Each row has a name. Each question is about the rows just above it.

J814: [ 82  92 153  83 138]
J569: [ 88  87 167 136 138]
J99: [198  94  89 125 108]
J59: [131 170  89  71 136]
J490: [211 101  96 110 118]
J693: [110 133 134 136 132]
J230: [103 128 139 139 128]
J294: [106 130 107 118 103]
J337: [ 81 130 119  81 142]
J534: [145 158  95 126 128]
J202: [113  99 141  78 155]
J298: [172 123 100 100 104]
Shuffled J298 with one entry gone: [100 123 104 100], missing | [172]
Which entry of J294 is missing from [130 106 103 118]? | [107]
J693 without one entry, shuffled: [134 132 110 136]. Gone: | [133]

J23: [109  84 111 163]
J544: [141 134 121 180]
J267: [125 207 214  64]
J516: [111 165 148 183]
J537: [141  59 113 114]
J976: [151 121 132 165]
J428: [ 80 169 156  61]
Shuffled J537 with one entry gone: [ 59 141 114], missing | [113]
Shuffled J544 with one entry gone: [180 141 134], missing | [121]
J23 without one entry, shuffled: [163 111 109]. Gone: | [84]

J186: [ 66 155 154 117 127 142 114 158 183 105 178 130]
J26: [119 146 207 124 171 156 126 103 135 147 168 119]
J393: [ 82  88 132 116 128  87 159 158 183 101  92 155]
J506: [ 82  88 132 116 128  87 159 153  42  67  43 142]
J26 without one entry, shuffled: [126 207 119 103 147 119 124 171 168 156 146]. Gone: | [135]
J506 without one entry, shuffled: [159  88  43 142 153 116  82 132  67  87 128]. Gone: | [42]
Shuffled J26 with one entry gone: [119 124 156 103 147 119 126 168 135 171 207], missing | [146]

J470: [ 95 157 128 155 147 149  28 133 160  51 119 131 172 153 139 110 162  94]
J525: [ 79 110 128 124 109  77  95 152 117 123 153 117 131 116 113  96 105 110]
J292: [129 122 128  77  91 167 129 163 195 132  73  47  97  99 128 108 109 131]
J690: [157 149 128 125 167 123 109  97 166 163 104 116 131 128 158  88 120  84]
J525 without one entry, shuffled: [ 96 113 153 110 124 116 110 131 109 105 123 117  77  79 117 128 152]. Gone: | [95]
Shuffled J470 with one entry gone: [147 110  95 128 157 149 131 155  51 162 160 172 119 133 153 139  28], missing | [94]
Shuffled J292 with one entry gone: [122  99 129  47 195  73 128  77 163 108  97 167 131  91 132 129 128], missing | [109]

J908: [116 131 121 111 114 144 159 161 170 169 150 116 152 114 143 126 139 156
 147 134 127 143 145  95 169  83 185  76  49 202 179  76]
J994: [143 142 147 154 167 108 121 135 138 120 126 129 126 132 134 122 145 142
 143 140 119 113 114 134 114 139 117 145 127 132 137 135]
J978: [103 147 117 134 124 130 122 131 129 126 133 140 147 109 168 104 167 147
 154 146 108 111 109 145  99 162  93 140 134 138 128 126]
J908 without one entry, shuffled: [121 152  76 114  83  76 159  49 134 169 143 179 126 144 161 150 202 127
 147 169 145 116 116 156 139 114 111 143 131  95 185]. Gone: | [170]
Shuffled J908 with one entry gone: [116 121  76 161 139  95 185 156 159 170 143 114 179  76 169 147 116 202
  49 127 152 134 145  83 111 143 144 169 150 114 126], missing | [131]
Shuffled J978 with one entry gone: [126 140 138 162 128 147 117 108 109 130 145 147 168 129 133 167 140 104
 126 146 154  99 103 124 134 134  93 147 111 109 131], missing | [122]
Which entry of J908 is missing from [202 126 143 111 127 169 114 161 156  76 144 145  49 170  95 134 143 152
 131  76 150 139 169 114 159 116 185 179 147 121 116]? | [83]
Which entry of J978 is missing from [129 168  93 138 126 146 126 117 167 134 147 147 103 147 124 109 128 108
 133 109  99 134 131 140 162 130 122 104 111 154 140]? | [145]
Shuffled J994 with one entry gone: [154 134 145 119 134 143 117 113 122 138 142 129 132 121 142 108 167 140
 137 114 126 126 120 135 135 147 143 132 127 114 145], missing | [139]

J244: [137 165 128 138]
J157: [ 82 165  89 166]
J975: [ 67 206  66 207]
J975 without one entry, shuffled: [ 66 207 206]. Gone: | [67]
J157 without one entry, shuffled: [166  82  89]. Gone: | [165]
J244 without one entry, shuffled: [165 128 137]. Gone: | [138]
Which entry of J244 is missing from [137 128 165]? | [138]
Which entry of J975 is missing from [ 66  67 206]? | [207]

J283: [206 197 182 205  49 119 116  99 151 169]
J335: [ 72 143 119 111 125  54  68 127  71 209]
J7: [207 102  40 161  95  84  82 100  48  54]
J530: [204  90 187 149 195 148 208 176  95 144]
J559: [ 87 106  94  55  39 213 153 112  70 167]
J275: [104 185 109  43  48 219 215 187 183  52]
J95: [131  82 169  92 191 171 204 183  49  85]
J585: [139 181 190  86  98 193 168 117 124 102]
J848: [ 52 157  90 114  83 171 167 111 117 152]
J806: [215 104 215 207 210  74 192  98  50 210]
J118: [169 207  70 211 145 183 209 100  45 191]
Which entry of J275 is missing from [ 48 109 185 104  43 219  52 187 183]? | [215]
Which entry of J7 is missing from [ 95 207  82 100  48 161 102  40  84]? | [54]
J848 without one entry, shuffled: [ 90  52 114 117 111 152  83 171 157]. Gone: | [167]
J95 without one entry, shuffled: [ 82 171 131  49  85  92 204 169 191]. Gone: | [183]

J137: [133 154 164  91 119  96  94 150 101 104 130 139 122 124 143 142 144 166
 163  89 120  98 185 160 177  30 128 146 167 132 167 190  94 136 117 118
 162 143  95 157 140 160 157  98 156 125  99 154 187 134 118  96 145 136
  98 148 154 131  95 142]
J300: [133 154 164  91  98  96  94 150 101 104 130 139 122 124 143 142 144 166
 163  89 120  98 185 160 177  30 128 146 167 132 167 190  94 136 117  97
 162 143  95 157 140 160 157  98 156 125  99  90 187 134 118  96 145 136
  98 148 154 131  95 142]
J374: [ 98 102 124 176 111 117  84  87 103 106 101 165 117 110 167 110 120 122
 140 125 116 135 140  96 132 151 122 169  98 152 122  78 122 120 137 119
 120 127 115  89 108 116 133 165 134 132 121 131 150 141 127 140 149 113
 114 148 118 126 153 122]
J300 without one entry, shuffled: [142 143 145 132 163  98 130 190 177 139 128 162  89  98 133  96 164 136
 122  94 118  95  30 156 167  98 143 185 187 117 140 148 150 120 125 154
 104 160 154 167  95  90 144 160 166 142 136 157 101  99 157  97  98  94
 134 131 146  96 124]. Gone: | [91]
Shuffled J300 with one entry gone: [187 136 162 166 120 144 143  94 134  30  97 156 143 157  98 160  98 131
 122 124  95  96  91 136 130 133 128 190 146  90 157 139 163 150 164  96
 132 140 167  98 104  95  98  89 154 142 148 177 125 142 185 167 145 154
 101 117  94 160 118], missing | [99]
J374 without one entry, shuffled: [165 119 133 137 117 127 114 117 141 122 120 110 140  87 111  98 118 176
 116  89 101 131 115 116 125 167 108 127 120 140 134 121  78 150  98 151
  96 102 110 122 132 135 132 113 120 149 122 122 153 103 106  84 124 169
 122 148 140 165 126]. Gone: | [152]
J137 without one entry, shuffled: [140  96 143 124 157 120 101  94 163 131 130 134 164 128  99 145 162 160
  94  98 157 167  91 143 118 150  89 177 166 154 139 122 187 104 132 160
  98 154 136 167 154 117 142  95 148 119 142 185 118  95  98 190 133 136
 156 144  96 125  30]. Gone: | [146]
J374 without one entry, shuffled: [176 110 150 111 153 119 140 117 124 120 137 122 125  89 113 133  78 134
 141 114 126 165 131 115 108 121 102  84 165 127 148 122 122 110 127 116
 140 106 151  96 122  87 132 132  98 120 101 167 152 103 122 169 140 116
 118 120 117 149  98]. Gone: | [135]

J711: [190  56  79 131  78 201]
J596: [196  65  64  74 147 200]
J839: [ 27  91  90 222 133  38]
Which entry of J596 is missing from [ 65  74 147 200 196]? | [64]
Shuffled J839 with one entry gone: [ 91  90 133 222  38], missing | [27]
Which entry of J711 is missing from [190  56 201 131  79]? | [78]
Which entry of J711 is missing from [201 190 131  78  79]? | [56]
J711 without one entry, shuffled: [ 79 190  56 201  78]. Gone: | [131]
Shuffled J839 with one entry gone: [ 90 133  27  38 222], missing | [91]

J29: [126 174 161 127]
J329: [172 174 161 160]
J319: [153  89 158  51]
Shuffled J329 with one entry gone: [174 160 172], missing | [161]
Shuffled J29 with one entry gone: [161 174 126], missing | [127]
Shuffled J329 with one entry gone: [161 172 160], missing | [174]
Which entry of J29 is missing from [174 126 161]? | [127]
Which entry of J329 is missing from [172 160 174]? | [161]
Which entry of J29 is missing from [127 161 174]? | [126]

J755: [127 128 128 130 128 150 213 215 215 217]
J272: [127 129 128 129 128 129 126 136 204 216]
J172: [127 128 128 130 128 150 213 215 128 129]
J271: [131 129 126 130 128 215 170 214 216 169]
J358: [128 127 128 128 129 128 129 131 193 217]
J929: [165 215 217 216 216 215 217 216 216 215]
J372: [128 128 129 129 129 132 194 217 218 217]
J895: [128 128 127 128 128 133 197 217 215 217]
J957: [165 215 217 216 216 215 217 216 216 216]
J909: [129 128 128 126 130 172 215 215 216 217]
J671: [128 129 128 128 128 128 150 213 216 215]
Shuffled J271 with one entry gone: [128 215 169 126 214 131 130 170 129], missing | [216]
J271 without one entry, shuffled: [130 169 215 214 131 216 126 170 129]. Gone: | [128]
Shuffled J172 with one entry gone: [128 130 128 128 215 127 213 128 150], missing | [129]
Shuffled J172 with one entry gone: [128 128 130 127 150 129 128 128 213], missing | [215]
J271 without one entry, shuffled: [128 131 130 215 169 126 214 129 216]. Gone: | [170]
Shuffled J271 with one entry gone: [215 170 131 126 169 216 128 214 129], missing | [130]

J538: [211  78  90 137]
J445: [153  58 126  59]
J456: [ 63  74  75 119]
Which entry of J445 is missing from [126  59 153]? | [58]
Shuffled J538 with one entry gone: [ 90  78 211], missing | [137]

J112: [131 103 133 107 154 193 111 124 111 132 178 145 148 134]
J638: [139 135 115 172  83  82 110 112 136 140 109 161 152 146]
J408: [138 137 115 123 136 162 157 125 131 143 169 109 161 133]
J817: [119 133 145  89  95 153  71 150  95 119  51 134 126  97]
J666: [135 138 104  83 107 184  95 134 112 114  64 144  82 156]
J121: [123 137 115 123 136 162 157 125 131 143 169 116 161 156]
J173: [135 138 104  83 107 184  95 136 112 148 147 119 149 135]
J303: [136 119 136 166 141 107 184 137 122 114  59 131 181 114]
J638 without one entry, shuffled: [110  82 140 115 135 172 139 146 161 112  83 152 136]. Gone: | [109]
Shuffled J121 with one entry gone: [125 116 156 123 123 143 137 169 131 136 157 115 161], missing | [162]
Which entry of J638 is missing from [152 172 161 140 135 109  83 112 136 115 139 110 146]? | [82]
Shuffled J173 with one entry gone: [135 135 112 148 147 136 149  83 138 104  95 119 184], missing | [107]
Which entry of J408 is missing from [133 123 131 115 169 138 143 157 162 125 161 136 109]? | [137]
Shuffled J666 with one entry gone: [156 114  95 134 112 135 138  64 184 144 104 107  82], missing | [83]
Which entry of J638 is missing from [139 140 109 172 110 146  82 112 152  83 161 115 135]? | [136]

J649: [167 150  40  77  78 151 111 156 158  80]
J629: [122 117 123 141 136 142 126 134 116 144]
J913: [169 182 117 128 143 108 158 135 129 134]
J264: [136 151 138 183 120 132 133 159  98 142]
J513: [169 182 117 157 143 108 158 117 150 134]
J327: [ 81  94 128 137  92 136 102 173  93 113]
J592: [167 150  40  74  78 151 111  85 158  80]
J463: [177  91 180 113 159 148 143  77 102 141]
J913 without one entry, shuffled: [158 128 169 182 143 108 135 134 117]. Gone: | [129]
Shuffled J913 with one entry gone: [182 135 169 108 128 117 158 143 129], missing | [134]
Which entry of J264 is missing from [183 151 136  98 132 159 138 142 120]? | [133]
Which entry of J649 is missing from [150 151  77  40  80 167 156 111 158]? | [78]
Which entry of J629 is missing from [144 136 123 142 117 126 116 122 134]? | [141]
Shuffled J327 with one entry gone: [102  93 173  81 128 137 136  92 113], missing | [94]
Shuffled J629 with one entry gone: [136 117 144 142 116 134 141 123 126], missing | [122]

J624: [ 72  82  78  73 212  92]
J884: [ 72  82 110 116 212 111]
J353: [ 72  82  71 116 212  92]
J624 without one entry, shuffled: [212  92  82  73  78]. Gone: | [72]
Which entry of J884 is missing from [ 72  82 111 212 116]? | [110]

J630: [ 74 120 148 160 100 138 112 132 127 139 149 111 134 113]
J355: [137 129 117 119 140 116 133 127 124 129 134 129 119 118]
J450: [ 92 123 128 144 123 129 121 128 119 140 124 129 117 124]
J407: [212 139 118  87 151 122 147 126 143 103 129 160 142 141]
J451: [121 127 134 134 124 130 126 129 130 128 134 127 133 125]
J604: [138 129 117 118 141 123 132 126 123 129 128 129 118 134]
Which entry of J451 is missing from [127 130 129 126 134 124 128 134 121 130 134 133 127]? | [125]
J355 without one entry, shuffled: [137 119 133 124 116 129 119 118 140 129 127 134 129]. Gone: | [117]
Shuffled J355 with one entry gone: [117 119 137 133 129 119 124 134 118 129 140 129 127], missing | [116]
J450 without one entry, shuffled: [124 121 144 128 124 117 129 129 123 119 140 128 123]. Gone: | [92]

J344: [140 128 124  95 125 121 133 125 122]
J45: [129 128 134 129 124 126 130 127 123]
J697: [ 96 128 135 220 114 139 119 140 149]
J344 without one entry, shuffled: [128 125 122 121 133 125 124  95]. Gone: | [140]
J344 without one entry, shuffled: [ 95 133 125 140 125 128 124 122]. Gone: | [121]
J697 without one entry, shuffled: [220 149 135 140 119 128 139  96]. Gone: | [114]
Shuffled J697 with one entry gone: [128 220 140 139 114  96 119 135], missing | [149]
Which entry of J344 is missing from [ 95 124 122 128 140 121 125 125]? | [133]
J45 without one entry, shuffled: [127 129 123 130 124 134 126 129]. Gone: | [128]

J12: [126  53 125  37]
J222: [126  45 149  26]
J341: [126  53 147  25]
J188: [127  70 143  58]
J942: [126  53 147  37]
J41: [126  60 145  46]
J50: [126  58 146  42]
J142: [126 127 145  59]
J882: [126  51 147  34]
Which entry of J142 is missing from [ 59 145 126]? | [127]
Which entry of J142 is missing from [145  59 127]? | [126]
J12 without one entry, shuffled: [ 37  53 125]. Gone: | [126]

J53: [181 178 177  65 192 195  84]
J452: [147 145 111 103 152 155 110]
J508: [195 193  47  48 209 212  73]
J36: [173 174  87  73 183 175  91]
J625: [ 75  75 181 191  63  63 170]
J775: [109 109 144 153 104 101 145]
J387: [ 66  67  68 201  53  51  65]
J869: [115 117 140 142 113 114 138]
J561: [196 194  62  48 210 212  74]
J89: [128 128 134 127 126 129 126]
Which entry of J508 is missing from [212 209  73  47 195 193]? | [48]
Which entry of J387 is missing from [201  65  53  66  51  68]? | [67]
Shuffled J36 with one entry gone: [ 73 175 183  91  87 173], missing | [174]
J387 without one entry, shuffled: [ 53  65  51 201  68  67]. Gone: | [66]
Shuffled J53 with one entry gone: [195  84 181 177 192  65], missing | [178]
Which entry of J775 is missing from [101 144 109 104 109 145]? | [153]

J991: [153 124 154 129 142 151 151  99  99 157 108 151 107  92 143 137 107 126
 142 136 150 128 153 126 140 106 116]
J862: [103 119 179 129 137 144 170 119 111 139 138 156 105 118 130 124 102 130
 132 134 154 120 142 113 147 112 107]
J405: [134 162 212  56 150  89 165  83 111  57 111 109  99  96 124 138 117 140
 103 161 140 105 156 208 174  92  73]
J991 without one entry, shuffled: [153  99 151 128 136 108 142 151 106 107 151 143 129 124  92 116 107 157
  99 137 153 150 126 154 126 142]. Gone: | [140]
Shuffled J862 with one entry gone: [103 119 129 132 147 102 170 156 113 154 142 130 124 134 179 130 105 138
 118 119 111 144 112 107 137 139], missing | [120]
Shuffled J862 with one entry gone: [142 147 130 137 102 139 130 156 170 119 144 107 111 112 134 138 129 119
 154 103 179 105 120 124 113 132], missing | [118]
Which entry of J991 is missing from [128 150 153  92 124  99 107  99 126 142 106 153 107 157 140 151 136 108
 151 137 129 151 142 143 126 116]? | [154]

J346: [126 143 145 142 105 144 149]
J49: [106 148 145 135 105 144 149]
J109: [146 148 151 135 126 150 130]
J241: [126 148 148 125 144 144 149]
Which entry of J346 is missing from [149 126 142 143 145 105]? | [144]
J49 without one entry, shuffled: [149 135 144 145 106 148]. Gone: | [105]
Shuffled J241 with one entry gone: [144 148 148 125 144 149], missing | [126]
Shuffled J109 with one entry gone: [148 151 126 135 146 130], missing | [150]
J49 without one entry, shuffled: [106 145 149 135 148 144]. Gone: | [105]
Shuffled J346 with one entry gone: [126 142 144 149 105 145], missing | [143]
Shuffled J241 with one entry gone: [126 148 125 144 148 144], missing | [149]

J483: [176  98 101 197 150 138 110 100 164 147 174 128 122  76  71  54 138 135
 132 140 124 178 131  93  84  84 115 133 131  91 149]
J390: [ 64 149 105 116 184 101  91 135 200 136 131 162 112  86 108 126  96 187
  72 162 122 166  84  96 146 106 161  94 119 131 136]
J577: [106 196 120 139 155 108 101 116 187  76  84 188 140  84 105 152  76  75
 155 119 144 112 119 165 167 122 177 116  99 142 147]
J552: [138 137 109  93 104 144 103 141 114 138 138 142 173 166  53 112 120 131
  60 183 143 149 161 123 154  68 149  66 155 130  72]
J795: [106 196 121 139 155 108 101 116 187  76  84 188 114  84 105 151  76  75
 155 119 144 112 119 165 167 122 177 116  99 147 147]
Shuffled J483 with one entry gone: [ 76 115 149  84 138 100 122  71 128 101 110 124  54 133 174  91 140 197
 131 135 178 131 164  93 176 138 147  84 150  98], missing | [132]
J390 without one entry, shuffled: [ 91 105 149  94 116 166  72 136 112  64 161 162 146 122  96 119 101  96
 106 126 131  84 184  86 131 187 136 162 135 200]. Gone: | [108]
J795 without one entry, shuffled: [101 188 119 112 105 147  76 151 147 119 114 106 177  76 116  99 165 122
 139 155  84 144  75 121 116 167 108 187  84 155]. Gone: | [196]
Which entry of J483 is missing from [132  76 138 131  91 135 101 122 100 176  93  84 197 178  84 174 140 138
  54 115 110 149 128 150 131  71 133 147 124 164]? | [98]
Which entry of J795 is missing from [187 119 119  84  84 144  99 105 116 177 147 108 196  75 151  76 167 121
 116 165 101 106 139 155 188 147  76 112 114 155]? | [122]
Shuffled J390 with one entry gone: [162 187 108 116 149 101  64  94 119  96 166 126 184  72  84 161 136 131
  86 105 112  96  91 200 146 106 131 122 162 136], missing | [135]

J871: [126  97 121  55 163  24]
J334: [163  88  98  64 155 198]
J416: [214  34 160 184 230 183]
J744: [122 169  81 103  77  34]
J399: [163  88  98 161  84 162]
J199: [117 154  59  89  54  41]
Which entry of J416 is missing from [184  34 183 160 230]? | [214]
Which entry of J399 is missing from [ 88  84 163 162  98]? | [161]
Shuffled J416 with one entry gone: [ 34 184 160 230 214], missing | [183]
Shuffled J399 with one entry gone: [ 88  98 162  84 161], missing | [163]

J94: [41 42 39 60 42]
J740: [ 42 229  44  39  77]
J811: [ 42 229 224 217 228]
J302: [ 37 225 220 214 187]
J237: [168  80  44  64  89]
J865: [ 46 206 215 219 177]
J219: [197  61  67  83  84]
J731: [116 132 142 141 144]
Which entry of J731 is missing from [116 132 144 142]? | [141]
Shuffled J302 with one entry gone: [220 225 214  37], missing | [187]
Shuffled J811 with one entry gone: [ 42 224 228 217], missing | [229]

J622: [141 118 115  99 139 139 140 123 147 122 138 137 125 101 132 129 152 140
 134 114 128 135 132 100 100 116 120 114 124 137 151 121 131 122]
J78: [120  78 115 141  99 176 134 122 119 137 102 125  69  90 185  68 101 112
 152 100 179 149 122 118 110 196 114 181 122  94 150 102  78 114]
J651: [122 125 123 115 119 112 137 143 125 146 130 125 135 140 109 120 120 129
 125  93 141 156 113 111 208 105 119  53 133 137 121 148 107 124]
J818: [122 125 123 115 119 117 137 143 125 146 130 125 135 140 109 120 120 136
 143 115 114 136 130 124 123 123 126 141 141 126 140 124 113 125]
Which entry of J622 is missing from [123 118 141 100 139 134 152 137 125 121 128 115 100 139 114 132 132 120
 101 122 151 122 137 140 116  99 138 131 114 124 140 147 135]? | [129]
J651 without one entry, shuffled: [119 115 148 130 137 146 107 112 125  53 129 141  93 140 156 113 109 122
 120 137 123 133 121 143 125 208 105 135 125 124 125 120 119]. Gone: | [111]
J651 without one entry, shuffled: [122  53 119  93 120 156 107 143 135 113 130 125 111 148 105 125 137 112
 109 119 146 133 121 125 115 137 125 129 124 208 120 140 141]. Gone: | [123]
J622 without one entry, shuffled: [128  99 114 100 139 124 147 140 123 118 141 100 134 140 152 120 129 137
 121 139 122 125 138 116 137 115 135 132 151 114 122 131 132]. Gone: | [101]
J651 without one entry, shuffled: [109 133 125 135 121 119 140 130 124 125 120 107 148 156 129 105 137 115
 125 112 137  93 111 120 143 123 208 119 113 141 125  53 146]. Gone: | [122]

J906: [169 219 129 212 149 185 159 104 191 161  50 110]
J370: [148 219 129 196 149 185 159 104 191 161  50  51]
J46: [108 144 155 190 219 183 115 163 135  57 212 179]
J191: [169 219 129 212 149 185 159 104 191 161  50  51]
J980: [105 104 111 162 167 129  42 135 112  69 196  72]
J920: [207 187 215 129  51 206 152  89 201 218 201 213]
J903: [122  90 162 187 195 146 104 185 105 147 160 159]
Shuffled J903 with one entry gone: [122 162 195 185 160 105 187 104 147  90 146], missing | [159]
J370 without one entry, shuffled: [191 129 149 219  51 159 196 104 185 148  50]. Gone: | [161]
Which entry of J980 is missing from [ 42  69  72 112 105 162 167 196 104 129 135]? | [111]
Which entry of J920 is missing from [207  51  89 201 218 187 129 213 215 152 201]? | [206]
J906 without one entry, shuffled: [149 129 110 185  50 161 169 212 104 159 191]. Gone: | [219]
Shuffled J370 with one entry gone: [104 129  50 148 161 191 159 196  51 219 185], missing | [149]

J357: [210 204  89 217 111]
J200: [ 94 144 151  92 150]
J550: [189 141 164 172  33]
J653: [186 159  85 132 139]
J8: [122  96  75 208 225]
J556: [ 37 183 202  28 106]
J83: [183 184 194  55 184]
J251: [121 190 209  31  30]
J461: [ 76 220 165 114  73]
J678: [148 201 121 227 176]
Shuffled J678 with one entry gone: [121 148 201 176], missing | [227]
J251 without one entry, shuffled: [ 30 209 190 121]. Gone: | [31]
Which entry of J200 is missing from [144 150  92  94]? | [151]
Which entry of J83 is missing from [ 55 184 184 194]? | [183]
Which entry of J8 is missing from [225 208 122  96]? | [75]

